Below are the code and all the weights of a small trained network. Each question names an input and a target symbol and asks about switching units off, where a switched-off unit gives its printed mean instead of its output.

import numpy as np


def w(rows, s, z=0):
    codes = np.array(rows[::2]) - 128.0
    scale = np.full(codes.shape[1], s)
    scale[-1] = z or s
    return codes * scale


def norm(h):
    return h / np.sqrt((h * h).mean(-1, keepdims=True) + 1e-5)


def f(y):
    return y / 2 * (1 + np.tanh(0.7978845608 * (y + 0.044715 * y**3)))


def softmax(a):
    e = np.exp(a - a.max(-1, keepdims=True))
    return e / e.sum(-1, keepdims=True)


def log_softmax(a):
    a = a - a.max(-1, keepdims=True)
    return a - np.log(np.exp(a).sum(-1, keepdims=True))


def net(x, mask):
    ids = ['βδεθμτψ'.index(c) for c in x.split()]
    T = len(ids)
    res = E[ids] + P[:T]
    r = norm(res)
    for j in range(2):
        rows = slice(4 * j, 4 * j + 4)
        q, k, v = (r @ M[0][rows].T for M in (Q, K, V))
        z = softmax(np.where(np.tri(T) > 0, q @ k.T / 4**0.5, -1e9)) @ v
        o = O[0][rows]
        res = res + np.where(mask[j], z, o[:, -1]) @ o[:, :-1]
    y = f(norm(res) @ A[0][:, :-1].T + A[0][:, -1])
    res = res + np.where(mask[2:10], y, B[0][:, -1]) @ B[0][:, :-1]
    return log_softmax(norm(res)[-1] @ U[:, :-1].T + U[:, -1])


Q, K, V, O, A, B = {}, {}, {}, {}, {}, {}
E = w([
[143,47,88,254,162],'β',
[88,144,108,149,244],'δ',
[150,112,111,71,147],'ε',
[61,68,81,149,80],'θ',
[72,80,120,65,101],'μ',
[100,82,162,95,185],'τ',
[177,70,175,104,131],'ψ',
],0.021)
P = w([
[114,230,184,244,56],'0',
[98,124,87,233,78],'1',
[88,117,47,179,102],'2',
[66,126,89,159,123],'3',
[125,102,98,130,98],'4',
[44,98,131,154,104],'5',
[65,101,151,147,131],'6',
[122,142,134,128,201],'7',
[139,121,131,97,154],'8',
[110,117,141,89,139],'9',
[2,91,119,114,78],'10',
[116,132,110,65,147],'11',
[132,106,208,121,170],'12',
],0.0072)
Q[0] = w([
[149,255,129,247,62],'head 1',
[177,24,34,157,203],'head 1',
[105,137,200,155,170],'head 1',
[194,146,209,131,176],'head 1',
[122,55,180,136,72],'head 2',
[127,15,162,102,225],'head 2',
[37,133,143,62,163],'head 2',
[154,82,22,232,190],'head 2',
],0.0087)
K[0] = w([
[124,41,130,195,211],'head 1',
[128,194,190,28,111],'head 1',
[147,109,154,179,190],'head 1',
[113,132,70,247,99],'head 1',
[112,112,207,155,125],'head 2',
[60,130,167,136,43],'head 2',
[109,219,160,178,135],'head 2',
[71,48,64,83,71],'head 2',
],0.012)
V[0] = w([
[103,150,138,98,175],'head 1',
[165,35,2,53,90],'head 1',
[181,254,181,79,192],'head 1',
[234,160,95,109,104],'head 1',
[15,146,178,61,53],'head 2',
[130,118,211,201,170],'head 2',
[123,166,38,169,104],'head 2',
[136,32,157,112,16],'head 2',
],0.0079)
O[0] = w([
[62,142,213,139,133,153],'head 1',
[76,141,255,120,98,255],'head 1',
[69,85,173,130,150,158],'head 1',
[142,117,145,121,126,162],'head 1',
[36,105,84,45,103,176],'head 2',
[163,49,124,140,151,129],'head 2',
[54,126,164,216,182,113],'head 2',
[98,155,101,36,65,186],'head 2',
],0.0083,0.0068)
A[0] = w([
[167,81,153,86,231,250],'neuron 1',
[186,55,209,89,14,96],'neuron 2',
[71,67,89,110,186,118],'neuron 3',
[177,142,226,14,213,187],'neuron 4',
[159,101,50,98,177,233],'neuron 5',
[195,208,169,142,202,144],'neuron 6',
[88,253,140,65,19,130],'neuron 7',
[77,94,254,161,137,161],'neuron 8',
],0.0081,0.002)
B[0] = w([
[122,154,240,81,112,194],'neuron 1',
[164,170,94,23,163,202],'neuron 2',
[82,100,254,110,142,186],'neuron 3',
[216,178,114,129,55,247],'neuron 4',
[113,155,166,167,104,140],'neuron 5',
[203,126,145,86,190,127],'neuron 6',
[60,153,126,191,167,176],'neuron 7',
[165,195,125,172,104,255],'neuron 8',
],0.0066,0.008)
U = w([
[129,253,155,171,46,152],'β',
[186,93,122,191,108,250],'δ',
[124,6,184,57,211,101],'ε',
[124,158,122,119,251,102],'θ',
[79,158,29,103,54,96],'μ',
[191,51,67,44,139,157],'τ',
[127,121,81,74,109,3],'ψ',
],0.0082,0.0043)

Each question gives the input, a string of symbols that net reads in full, and the target symbol t.
The units are the heads (4 rows each of Q, K, V and O) and the neurons (one row each of A and B). Each row of codes is followed by its name. A weight is (code - 128) times the scale printed after its matrix; where a second scale follows, it is the last column's (O, A, B and U).
mask holds one flag per unit, heads first, then neurons. A switched-off unit (its flag False) gives its mean, the last column of its rows in O or B, instead of its output. The means were averaged over made-up inputs and are rounded, as every weight is.
A unit's drop is (log p(t) with every unit on - log p(t) with that unit switched off) / (log p(t) with every unit on - log p(t) with every unit switched off).
unit that matters most: the unit with the biggest drop
k most important neurons: the k neurons with the biggest drops, biggest first
which heads matter: for each layer, one digit per head in row order, 1 if its drop is at least 0.15 and else 0, layers parted by /
drop when u is switched off: that unit's drop, to one decimal
input μ μ ε ψ ε τ μ ε ε ε β β ε, target μ: most important neuron	neuron 7
input δ ψ ε μ, target δ: which heads matter	01
input τ δ μ, target τ: 2 most important neurons	neuron 2; neuron 1
input τ ε θ ψ, target τ: which heads matter	01
input β ε μ, target β: which heads matter	11
input β β ψ θ β τ θ β ψ ε ε, target β: which heads matter	11
input ε ε μ, target ε: which heads matter	10
input μ δ τ, target μ: which heads matter	11
input ε τ μ ε, target ε: which heads matter	10
input β ε ψ β θ ε ε ε θ μ, target β: 2 most important neurons	neuron 8; neuron 3
input μ δ θ β, target μ: which heads matter	11
input β β ψ μ τ τ, target β: 2 most important neurons	neuron 8; neuron 4
input τ τ β ψ, target τ: which heads matter	11
input β ε τ ε ε ε ψ θ β, target β: unit that matters most	head 1
input δ ε ε β ε τ ε ε β, target β: which heads matter	11
input ε θ ε ε ψ β τ ε ε ε ψ β, target ε: 2 most important neurons	neuron 4; neuron 3
input ε ψ ε μ τ β τ ε τ θ, target ε: drop when neuron 4 is switched off	0.3
input ε ε δ τ β μ, target ε: drop when neuron 8 is switched off	-0.1
input μ ψ ψ β δ, target μ: drop when head 2 is switched off	1.2
input ε μ β β δ ε β θ β ψ β, target ε: unit that matters most	head 1
